Below is a small trained network, with its code and all its weights. Each question gives an input and a class and asks what happens when units are switched off, that is, made to give their printed mean instead of their output.

import numpy as np


def w(rows, s, z=0):
    codes = np.array(rows[::2]) - 128.0
    scale = np.full(codes.shape[1], s)
    scale[-1] = z or s
    return codes * scale


def f(y):
    return np.maximum(y, 0)


def log_softmax(a):
    a = a - a.max(-1, keepdims=True)
    return a - np.log(np.exp(a).sum(-1, keepdims=True))


def net(x, mask):
    res = np.array(x, float).reshape(1, 4) / 4 @ E
    y = f(res @ A[0][:, :-1].T + A[0][:, -1])
    res = res + np.where(mask, y, B[0][:, -1]) @ B[0][:, :-1]
    return log_softmax(res[-1] @ U[:, :-1].T + U[:, -1])


A, B = {}, {}
E = w([
[181,130,219,168,154,147,214,103,53,194,149],'x0',
[83,91,215,58,169,94,37,39,95,101,89],'x1',
[75,196,85,75,92,171,168,86,67,123,12],'x2',
[152,178,93,238,141,89,66,127,45,64,123],'x3',
],0.011)
A[0] = w([
[68,158,160,86,92,177,199,129,143,121,32,167],'n1',
[110,97,97,119,61,103,76,97,222,77,117,67],'n2',
[122,118,171,153,147,160,142,155,99,149,108,238],'n3',
[138,59,146,188,147,66,91,132,161,138,225,71],'n4',
[105,89,180,68,163,171,157,85,190,181,119,125],'n5',
[89,243,102,97,84,185,149,74,56,122,39,64],'n6',
[116,21,180,50,121,159,159,106,248,234,142,79],'n7',
[141,149,232,172,157,136,138,99,114,196,102,92],'n8',
[119,111,146,116,178,142,132,127,157,135,159,182],'n9',
[128,55,198,98,171,69,60,79,122,81,137,70],'n10',
[196,184,35,202,43,184,204,228,172,134,179,93],'n11',
[90,92,56,97,112,75,19,157,219,44,110,135],'n12',
[170,91,175,123,196,78,101,132,154,92,208,89],'n13',
[141,111,182,136,167,177,171,61,25,151,135,102],'n14',
[126,75,203,135,192,84,76,33,104,129,94,124],'n15',
[80,146,119,60,127,104,126,157,221,153,113,128],'n16',
[134,109,105,125,165,118,138,108,127,142,177,5],'n17',
[177,44,187,178,194,49,90,190,217,113,196,148],'n18',
[126,86,156,67,179,56,38,12,96,100,105,147],'n19',
[180,89,183,155,182,126,142,132,77,175,175,128],'n20',
[148,179,98,180,116,81,122,90,67,74,49,150],'n21',
[157,145,212,128,157,183,145,121,46,191,164,87],'n22',
[89,101,56,104,77,112,81,139,146,96,119,67],'n23',
[112,138,162,104,141,144,86,49,101,112,70,81],'n24',
[162,140,132,227,129,74,93,124,76,54,156,84],'n25',
[158,159,109,197,160,75,90,87,81,79,111,77],'n26',
[179,126,176,157,149,155,194,160,83,185,120,90],'n27',
[178,77,135,130,183,123,121,128,179,90,189,64],'n28',
[83,92,183,133,125,111,101,55,158,105,148,71],'n29',
[94,90,115,72,123,160,164,137,149,177,133,84],'n30',
[144,147,107,209,150,43,39,89,53,82,172,131],'n31',
],0.012,0.02)
B[0] = w([
[162,82,100,130,141,98,97,98,81,122,111,203],'n1',
[85,192,119,144,82,225,107,163,104,93,176,162],'n2',
[132,7,195,151,102,51,58,167,74,103,166,221],'n3',
[109,140,68,119,163,187,110,87,98,105,82,193],'n4',
[200,98,152,109,112,146,151,119,136,155,159,194],'n5',
[130,140,56,111,175,200,89,48,58,110,59,200],'n6',
[199,133,120,84,83,192,180,112,153,172,168,220],'n7',
[111,173,111,157,96,195,112,166,111,84,166,176],'n8',
[141,57,126,131,126,95,124,120,95,118,128,187],'n9',
[131,142,82,165,182,217,134,143,144,177,117,179],'n10',
[92,100,150,194,194,184,149,166,197,185,98,251],'n11',
[91,165,153,162,73,126,86,183,89,66,185,221],'n12',
[137,132,73,118,159,153,108,75,74,117,101,187],'n13',
[98,180,81,150,84,184,93,161,109,95,161,186],'n14',
[102,105,138,167,154,141,152,166,126,175,121,198],'n15',
[190,117,133,128,108,156,139,135,124,126,168,174],'n16',
[151,104,53,189,115,224,146,128,109,179,129,128],'n17',
[130,93,88,122,157,96,103,85,71,98,78,255],'n18',
[118,108,153,168,166,128,141,173,160,166,102,218],'n19',
[127,142,127,147,105,139,79,159,116,94,150,204],'n20',
[190,81,145,95,108,127,132,112,119,143,158,205],'n21',
[104,187,83,153,99,205,120,158,117,92,180,187],'n22',
[107,190,94,144,90,207,98,151,98,106,164,158],'n23',
[98,136,88,160,155,187,139,123,142,170,87,165],'n24',
[178,120,112,70,81,178,173,108,150,175,176,183],'n25',
[181,133,101,85,104,197,162,112,141,174,159,170],'n26',
[86,194,109,136,93,232,125,138,131,113,137,188],'n27',
[131,155,55,102,156,201,118,80,94,114,85,164],'n28',
[129,151,90,161,165,212,137,134,128,168,122,152],'n29',
[170,145,83,121,111,216,142,111,145,145,127,157],'n30',
[192,94,130,93,79,138,171,122,137,148,157,210],'n31',
],0.017,0.025)
U = w([
[103,164,126,146,83,140,109,156,115,78,160,77],'0',
[169,128,131,87,88,138,171,95,141,152,151,75],'1',
[120,136,110,120,147,134,116,58,94,99,78,102],'2',
[102,133,129,172,169,141,158,162,162,165,105,75],'3',
[136,74,167,138,97,80,91,154,102,102,149,227],'4',
[115,158,248,31,231,11,134,20,241,5,123,3],'5',
],0.026,0.022)

Each question gives the input, the list of numbers given to net, and the class t.
The units are the neurons (one row each of A and B). Each row of codes is followed by its name. A weight is (code - 128) times the scale printed after its matrix; where a second scale follows, it is the last column's (A, B and U).
mask holds one flag per neuron, in row order. A switched-off neuron (its flag False) gives its mean, the last column of its row in B, instead of its output. The means were averaged over made-up inputs and are rounded, as every weight is.
A unit's drop is (log p(t) with every unit on - log p(t) with that unit switched off) / (log p(t) with every unit on - log p(t) with every unit switched off).
The circuit of an input: a set's keep is (log p(t) with only the set's units on - log p(t) with every unit switched off) / (log p(t) with every unit on - log p(t) with every unit switched off). Starting from the 12 units with the biggest drops (on a tie, the unit counted first), units are removed one at a time, each time the one whose removal leaves the highest keep (on an exact tie, the one counted first), for as long as the keep stays at least 0.8.
units of the circuit, in order: the units of the circuit, biggest drop first
most important unit: the unit with the biggest drop
top k neurons: the k neurons with the biggest drops, biggest first
drop of u: that unit's drop, to one decimal
input [-3,-4,-5,-5], class 1: top 4 neurons	n7, n6, n16, n1
input [2,6,-1,8], class 1: most important unit	n31
input [-3,-7,-7,-6], class 2: top 4 neurons	n18, n28, n19, n4
input [0,-1,-3,-4], class 1: top 2 neurons	n7, n12
input [7,-3,8,7], class 2: top 3 neurons	n6, n12, n7
input [6,-7,2,-2], class 3: top 2 neurons	n11, n12
input [7,8,-2,4], class 3: top 2 neurons	n19, n15
input [1,-4,-1,-3], class 3: top 2 neurons	n11, n12
input [-7,8,-8,-4], class 2: top 2 neurons	n18, n13
input [-3,-4,2,3], class 3: top 3 neurons	n11, n3, n18
input [-1,7,-1,-6], class 3: top 3 neurons	n19, n10, n15
input [-3,3,1,0], class 4: top 4 neurons	n11, n27, n22, n14
input [-6,-7,0,-7], class 1: top 3 neurons	n7, n16, n19
input [-1,2,4,-3], class 2: top 2 neurons	n6, n31
input [5,-3,-6,-4], class 2: units of the circuit, in order	n18
input [8,7,7,0], class 0: top 3 neurons	n14, n22, n8
input [0,-5,-6,-3], class 2: drop of n17	0.0
input [-3,-7,3,2], class 3: drop of n11	0.3
input [4,7,5,1], class 3: drop of n19	0.4
input [8,7,8,2], class 0: most important unit	n14
input [7,5,6,7], class 0: drop of n7	1.6
